<41>: [ 5 58  6  0]
<2>: [ -2  59  -8 -13]
<99>: [ -8  30 -14   3]
<56>: [57 29 -8 -9]
where: [59]
<2>, 1
where: [-13]
<2>, 3
where: [3]
<99>, 3
where: [0]
<41>, 3
where: [58]
<41>, 1
where: [30]
<99>, 1
where: [-9]
<56>, 3

<84>: [-15  -9  -4 -27]
<35>: [-16   9 -54   3]
<59>: [-19 -13  -8 -33]
<139>: [ -9  -9   7 -16]
<100>: [16 11 49 33]
<157>: [-19  -2  -9 -26]
where: [-8]
<59>, 2
where: [-27]
<84>, 3

<30>: [ 13   5  14   2 -11  -7  -1 -12 -11  21   1   6 -14   8   8  10   8  -3
  13   1   8   1 -38 -17 -11]
<82>: [ 18   6  23   8 -13  -9  10 -15 -15  29   6   7 -19   9  11  18  12  -2
  18   5  15   2 -47 -19 -19]
<170>: [  5   5   6   5 -19  -2   2 -14   2   7  -1   2  -6  -1   8   5   9  -5
   0  -1   6   3 -11  -9 -12]
<95>: [  7   1  23  17  -1  -1  40  -8 -12   6  19  -3  -5  -2   2  18   7   5
   2  14  22   1   6   5 -28]
<34>: [ 18   6  23   8 -13  -9  10 -15 -15  29   6   7 -19   9  11  18  12  -2
   8   2  12   3  -7 -15 -16]
<53>: [ 17   2  25   7   9  -8  18  -2 -22  28  14   5 -16  12   2  18   4   6
  20  10  15  -2 -35  -8 -14]
<96>: [  1   1  12  14  -8   2  25  -9  -1  -2  10  -3  -1  -6   3  11   7   1
  -5   8  15   2  15   4 -20]
<153>: [  8   4   5  -1  -9  -5 -11  -8  -5  15  -4   5  -9   7   6   3   5  -3
   9  -3   1   1 -29 -14  -1]
<128>: [ 17   7  23  10 -16  -8  13 -19 -14  28   6   6 -18   7  11  19  13 -15
  14   5  17   2 -39 -19 -24]
<28>: [ 18   1  33  18  10  -6  48  -4 -27  22  25   2 -15   7   1  28   6   9
  16   2  28  -1 -22   0 -30]
[ 18   1  33  18  10  -6  48  -4 -27  22  25   2 -15   7   1  28   6   9
  16   2  28  -1 -22   0 -30]
<28>
[ 18   6  23   8 -13  -9  10 -15 -15  29   6   7 -19   9  11  18  12  -2
   8   2  12   3  -7 -15 -16]
<34>
where: [21]
<30>, 9
[ 17   2  25   7   9  -8  18  -2 -22  28  14   5 -16  12   2  18   4   6
  20  10  15  -2 -35  -8 -14]
<53>

<5>: [  4  10   4   8   6   7   4   2  -2 -20  -7 -21 -29 -19 -46 -12 -40 -30
 -19 -16 -29 -16  -6  -6  -2   1   8   7   7   6  16   6   2   2   5   5
  12   5  17  10   4   7   1   1   2   3   4   9  14  24  13   7  13  14]
<43>: [-10 -30 -12 -21 -14 -17 -12 -12 -14 -36  -8 -15 -15  -7  -9   0   9  13
   9   8  12   6   2   2   2   6  12   9   8   6  16   5   2   1   3   3
  11   5  23  15   8  19   5   5   5   4   5   8  10  15   6   2  -4 -15]
<47>: [  3   4   1   2   3   6   7   8  11  30   6   4  10   6  14   4  18  16
   9   6   4  -4  -5 -11 -10 -24 -38 -23 -18 -14 -41 -19 -10 -11 -18  -9
 -12  -2   1   6   4  13   4   4   3   2   2   4   7  13   9   6  10  11]
<14>: [-15 -35 -12 -18 -11 -14 -11 -11 -12 -27  -4  -5   0   3  15   5  17  12
   6   4   6   5   3   5   4  10  14   7   4   2   5   3   3   5  12   9
  22   7  22  11   5  11   3   5   5   6   6   6   4  -4  -8  -9 -23 -37]
<102>: [ -8 -17  -4  -2   1   4   5   6   7  13   2   4   5   4  13   5  19  16
   9   6   7   2   1   2   2   8  18  14  12   9  27  11   5   5   9   6
  14   5  15   6   1  -8  -6 -10 -14 -15 -15 -19 -23 -33 -17 -10 -20 -25]
<91>: [-12 -28 -10 -15 -10 -11  -8  -6  -4   0   2   7  11   7  14   3   8   5
   5   6  13  10   5   6   4   5   5   2   2   3  16  11   8  10  18   9
  17   4  12   8   4  13   5   6   5   2  -1  -7 -16 -33 -21 -14 -28 -35]
<162>: [  9  19   5   8   4   5   5   6   8  19   3   3  -4  -8 -31 -11 -45 -40
   8 -21 -35 -21  -9 -11  -8 -15 -19  -8  -3   0  11   9   6   6   9   4
   7   2   8   6   4  14   5   5   4   3   2   2   2   7   6   6  15  23]
<164>: [ -9 -19  -5  -4   0   4   5   6   7  15   3   4   4   3  10   4  18  16
   9   7   9   4   1   1   2   7  16  13  11  10  28  11   5   5   9   5
  14   4  16   8   2  -3  -4  -9 -13 -14 -15 -20 -24 -34 -17 -10 -20 -26]
[-12 -28 -10 -15 -10 -11  -8  -6  -4   0   2   7  11   7  14   3   8   5
   5   6  13  10   5   6   4   5   5   2   2   3  16  11   8  10  18   9
  17   4  12   8   4  13   5   6   5   2  -1  -7 -16 -33 -21 -14 -28 -35]
<91>
[  4  10   4   8   6   7   4   2  -2 -20  -7 -21 -29 -19 -46 -12 -40 -30
 -19 -16 -29 -16  -6  -6  -2   1   8   7   7   6  16   6   2   2   5   5
  12   5  17  10   4   7   1   1   2   3   4   9  14  24  13   7  13  14]
<5>

<98>: [ 2 -1  0 -3 -1  0 -2 -1  3  3  4 -1  0  3 -1  0  0 -3  2 -2  0  3 -1 -2
  0 -2  1 -1 -1  1  3 -3  2 -1  1  3  3 -1 -2  4  1  0  3 14 28 48 56 45
 26 14  6  2 -1  2  1]
<115>: [-1 -3  1  0  2  2  0  2 -1 -2  3 -2 -1  2  0  0 -3  0  0 -1  3  2  3 -2
  1  2 -2  2  1 -2  3  4  9 13 30 45 44 23 10  3  1 -2  1 -2  0  0 -1  3
 -1 -1  3 -1  1 -1 -2]
<107>: [ 2  1  0  2 -1 -4  0 -1  0  0  3 -1  4 10  4 11 25 38 36 21  5  2  0 -1
  2 -3 -1  2 -2  1 -2 -3 -4 -3 -2 -2  3  1  0 -2  1  1  2 -1 -1  0 -2 -1
 -2 -3 -1  0  0  0 -1]
<32>: [-1 -3  1  0  2  2  0  2 -1 -2  3 -2  2  2  0  0 -3  0  0 -1  3  0  3 -2
  1  2 -2  2  1 -2  3  4  9 13 30 45 44 23 10  3  1 -2  1 -2  0  0 -1  3
 -1 -1  3 -1  1 -1 -2]
[-1 -3  1  0  2  2  0  2 -1 -2  3 -2  2  2  0  0 -3  0  0 -1  3  0  3 -2
  1  2 -2  2  1 -2  3  4  9 13 30 45 44 23 10  3  1 -2  1 -2  0  0 -1  3
 -1 -1  3 -1  1 -1 -2]
<32>
[ 2  1  0  2 -1 -4  0 -1  0  0  3 -1  4 10  4 11 25 38 36 21  5  2  0 -1
  2 -3 -1  2 -2  1 -2 -3 -4 -3 -2 -2  3  1  0 -2  1  1  2 -1 -1  0 -2 -1
 -2 -3 -1  0  0  0 -1]
<107>
where: [56]
<98>, 46

